Below are the code and all the weights of a small trained network. Each question names an input and a target symbol and asks about switching units off, where a switched-off unit gives its printed mean instead of its output.

import numpy as np


def w(rows, s, z=0):
    codes = np.array(rows[::2]) - 128.0
    scale = np.full(codes.shape[1], s)
    scale[-1] = z or s
    return codes * scale


def norm(h):
    return h / np.sqrt((h * h).mean(-1, keepdims=True) + 1e-5)


def f(y):
    return np.maximum(y, 0)


def softmax(a):
    e = np.exp(a - a.max(-1, keepdims=True))
    return e / e.sum(-1, keepdims=True)


def log_softmax(a):
    a = a - a.max(-1, keepdims=True)
    return a - np.log(np.exp(a).sum(-1, keepdims=True))


def net(x, mask):
    ids = ['αγεζηθλμξπσφψω'.index(c) for c in x.split()]
    T = len(ids)
    res = E[ids] + P[:T]
    r = norm(res)
    for j in range(3):
        rows = slice(3 * j, 3 * j + 3)
        q, k, v = (r @ M[0][rows].T for M in (Q, K, V))
        z = softmax(np.where(np.tri(T) > 0, q @ k.T / 3**0.5, -1e9)) @ v
        o = O[0][rows]
        res = res + np.where(mask[j], z, o[:, -1]) @ o[:, :-1]
    y = f(norm(res) @ A[0][:, :-1].T + A[0][:, -1])
    res = res + np.where(mask[3:11], y, B[0][:, -1]) @ B[0][:, :-1]
    return log_softmax(norm(res)[-1] @ U[:, :-1].T + U[:, -1])


Q, K, V, O, A, B = {}, {}, {}, {}, {}, {}
E = w([
[136,167,178,96,146,121,121],'α',
[115,163,120,124,125,161,176],'γ',
[132,147,127,199,167,103,176],'ε',
[44,49,146,172,166,91,90],'ζ',
[54,156,169,157,127,156,109],'η',
[73,112,158,160,142,76,147],'θ',
[80,124,162,127,150,188,112],'λ',
[129,46,140,157,167,87,159],'μ',
[70,168,177,211,106,89,119],'ξ',
[166,124,153,185,120,199,101],'π',
[57,85,146,112,178,106,149],'σ',
[144,59,155,118,193,167,141],'φ',
[151,3,105,172,133,93,118],'ψ',
[131,109,154,133,62,110,148],'ω',
],0.03)
P = w([
[71,25,151,118,97,86,36],'0',
[72,28,157,114,98,113,55],'1',
[86,36,182,102,116,117,75],'2',
[89,41,205,87,125,122,93],'3',
[103,49,215,92,129,123,105],'4',
[124,50,219,83,124,152,125],'5',
[128,63,231,75,128,154,134],'6',
[143,75,242,70,136,169,148],'7',
[151,80,240,70,123,183,159],'8',
[160,90,243,66,120,185,173],'9',
[168,99,247,65,117,189,183],'10',
[181,93,254,67,119,199,196],'11',
[181,84,243,67,109,203,214],'12',
],0.0054)
Q[0] = w([
[174,96,199,174,119,152,153],'head 1',
[141,155,119,137,172,123,101],'head 1',
[96,115,125,168,119,156,149],'head 1',
[87,139,173,169,115,148,170],'head 2',
[73,204,140,143,85,147,113],'head 2',
[95,154,188,81,171,196,146],'head 2',
[149,176,3,40,105,80,85],'head 3',
[196,112,15,86,129,68,78],'head 3',
[116,127,234,183,201,166,172],'head 3',
],0.017)
K[0] = w([
[108,149,72,203,146,197,173],'head 1',
[109,121,76,181,116,135,87],'head 1',
[135,131,185,203,139,146,197],'head 1',
[160,131,239,128,53,133,158],'head 2',
[112,148,236,126,90,149,9],'head 2',
[153,195,154,43,71,183,118],'head 2',
[27,74,87,159,176,131,10],'head 3',
[152,52,164,174,168,64,2],'head 3',
[145,188,144,87,138,103,241],'head 3',
],0.013)
V[0] = w([
[131,92,148,60,5,146,188],'head 1',
[131,170,63,130,197,137,170],'head 1',
[150,86,145,120,158,110,61],'head 1',
[100,79,171,177,159,163,158],'head 2',
[17,137,75,183,142,211,156],'head 2',
[119,158,127,123,47,123,230],'head 2',
[148,190,175,127,236,122,75],'head 3',
[192,112,78,238,196,105,171],'head 3',
[176,22,241,137,71,82,48],'head 3',
],0.011)
O[0] = w([
[183,148,91,76,10,121,129,104],'head 1',
[70,73,117,93,107,116,178,90],'head 1',
[155,176,168,141,192,152,36,117],'head 1',
[168,187,54,107,131,127,112,255],'head 2',
[129,218,90,120,66,180,193,146],'head 2',
[106,143,208,105,98,116,118,83],'head 2',
[51,72,138,192,66,116,76,127],'head 3',
[100,140,97,189,121,165,224,116],'head 3',
[143,134,87,66,4,115,161,100],'head 3',
],0.011,0.0091)
A[0] = w([
[147,130,119,4,91,102,112,6],'neuron 1',
[73,206,128,70,145,95,139,48],'neuron 2',
[171,101,112,51,177,128,136,117],'neuron 3',
[105,162,80,80,164,200,106,19],'neuron 4',
[159,135,112,59,52,106,87,102],'neuron 5',
[144,117,96,158,169,170,163,51],'neuron 6',
[131,59,218,100,99,129,95,113],'neuron 7',
[67,84,140,194,140,184,212,30],'neuron 8',
],0.016,0.011)
B[0] = w([
[202,182,194,223,204,132,206,163],'neuron 1',
[140,149,44,77,109,63,133,157],'neuron 2',
[116,171,185,159,121,90,103,254],'neuron 3',
[118,54,170,132,208,128,150,192],'neuron 4',
[63,104,218,92,148,182,179,250],'neuron 5',
[111,155,131,200,113,142,89,227],'neuron 6',
[131,70,226,152,82,62,95,241],'neuron 7',
[5,103,186,195,163,77,224,239],'neuron 8',
],0.017,0.0049)
U = w([
[88,73,192,126,50,99,84,167],'α',
[105,175,116,114,149,107,136,119],'γ',
[9,89,150,196,100,157,216,41],'ε',
[56,85,36,117,127,130,79,197],'ζ',
[49,199,142,81,138,134,77,128],'η',
[88,134,92,58,89,97,152,254],'θ',
[93,25,105,35,196,210,150,172],'λ',
[184,118,85,174,95,52,160,145],'μ',
[51,228,145,166,52,92,90,8],'ξ',
[117,130,120,138,57,223,133,187],'π',
[144,70,85,66,208,85,159,210],'σ',
[148,116,149,204,209,158,75,7],'φ',
[175,7,91,88,154,148,198,237],'ψ',
[163,154,240,102,120,129,200,35],'ω',
],0.011,0.0053)

Each question gives the input, a string of symbols that net reads in full, and the target symbol t.
The units are the heads (3 rows each of Q, K, V and O) and the neurons (one row each of A and B). Each row of codes is followed by its name. A weight is (code - 128) times the scale printed after its matrix; where a second scale follows, it is the last column's (O, A, B and U).
mask holds one flag per unit, heads first, then neurons. A switched-off unit (its flag False) gives its mean, the last column of its rows in O or B, instead of its output. The means were averaged over made-up inputs and are rounded, as every weight is.
A unit's drop is (log p(t) with every unit on - log p(t) with that unit switched off) / (log p(t) with every unit on - log p(t) with every unit switched off).
The circuit of an input: a set's keep is (log p(t) with only the set's units on - log p(t) with every unit switched off) / (log p(t) with every unit on - log p(t) with every unit switched off). Starting from all 11 units, units are removed one at a time, each time the one whose removal leaves the highest keep (on an exact tie, the one counted first), for as long as the keep stays at least 0.8.
units of the circuit, in order: the units of the circuit, biggest drop first
unit that matters most: the unit with the biggest drop
top k neurons: the k neurons with the biggest drops, biggest first
which heads matter: for each layer, one digit per head in row order, 1 if its drop is at least 0.15 and else 0, layers parted by /
drop when u is switched off: that unit's drop, to one decimal
input π π π θ π π π ω ζ λ, target ω: units of the circuit, in order	[head 3; neuron 1]
input μ α λ θ π φ ψ, target α: unit that matters most	head 3
input λ γ ψ ξ ψ ζ π γ α ξ ξ λ λ, target α: which heads matter	110
input μ λ ψ π λ ε μ ε ψ θ π π π, target ε: which heads matter	000
input ω μ γ, target α: which heads matter	111
input λ π λ, target λ: which heads matter	011
input π π ξ α λ, target α: which heads matter	001
input π π π π π μ σ, target σ: which heads matter	111
input μ α π μ ε μ ξ π, target ε: which heads matter	001
input λ λ γ π μ γ φ λ, target λ: which heads matter	111
input ξ μ η μ σ π θ μ π π μ η, target η: which heads matter	111
input μ π π α α μ α μ, target α: which heads matter	001
input π ξ θ μ λ μ μ μ λ θ π θ, target θ: which heads matter	001
input λ α μ π π α π θ ξ φ, target α: unit that matters most	head 3
input λ π μ π ζ ψ, target ψ: units of the circuit, in order	[head 3; neuron 5; neuron 8; head 2]
input λ π ξ ω π π ζ μ λ φ π θ, target ω: top 2 neurons	[neuron 1; neuron 5]
input ε λ π η π φ π α, target α: which heads matter	011
input π γ ζ α μ π π π ξ π λ η, target φ: which heads matter	001
input ψ ε π γ π π π π λ, target φ: top 2 neurons	[neuron 5; neuron 8]
input ξ λ ζ, target ζ: unit that matters most	head 2
input σ φ π ξ λ σ, target σ: top 3 neurons	[neuron 4; neuron 2; neuron 8]
input α λ μ μ ζ, target α: drop when neuron 7 is switched off	0.2
input μ γ π π ω π π π μ, target φ: drop when neuron 5 is switched off	0.1
input μ μ π π γ, target φ: drop when neuron 5 is switched off	0.1
input ζ μ γ φ θ π ξ, target φ: drop when head 3 is switched off	3.1
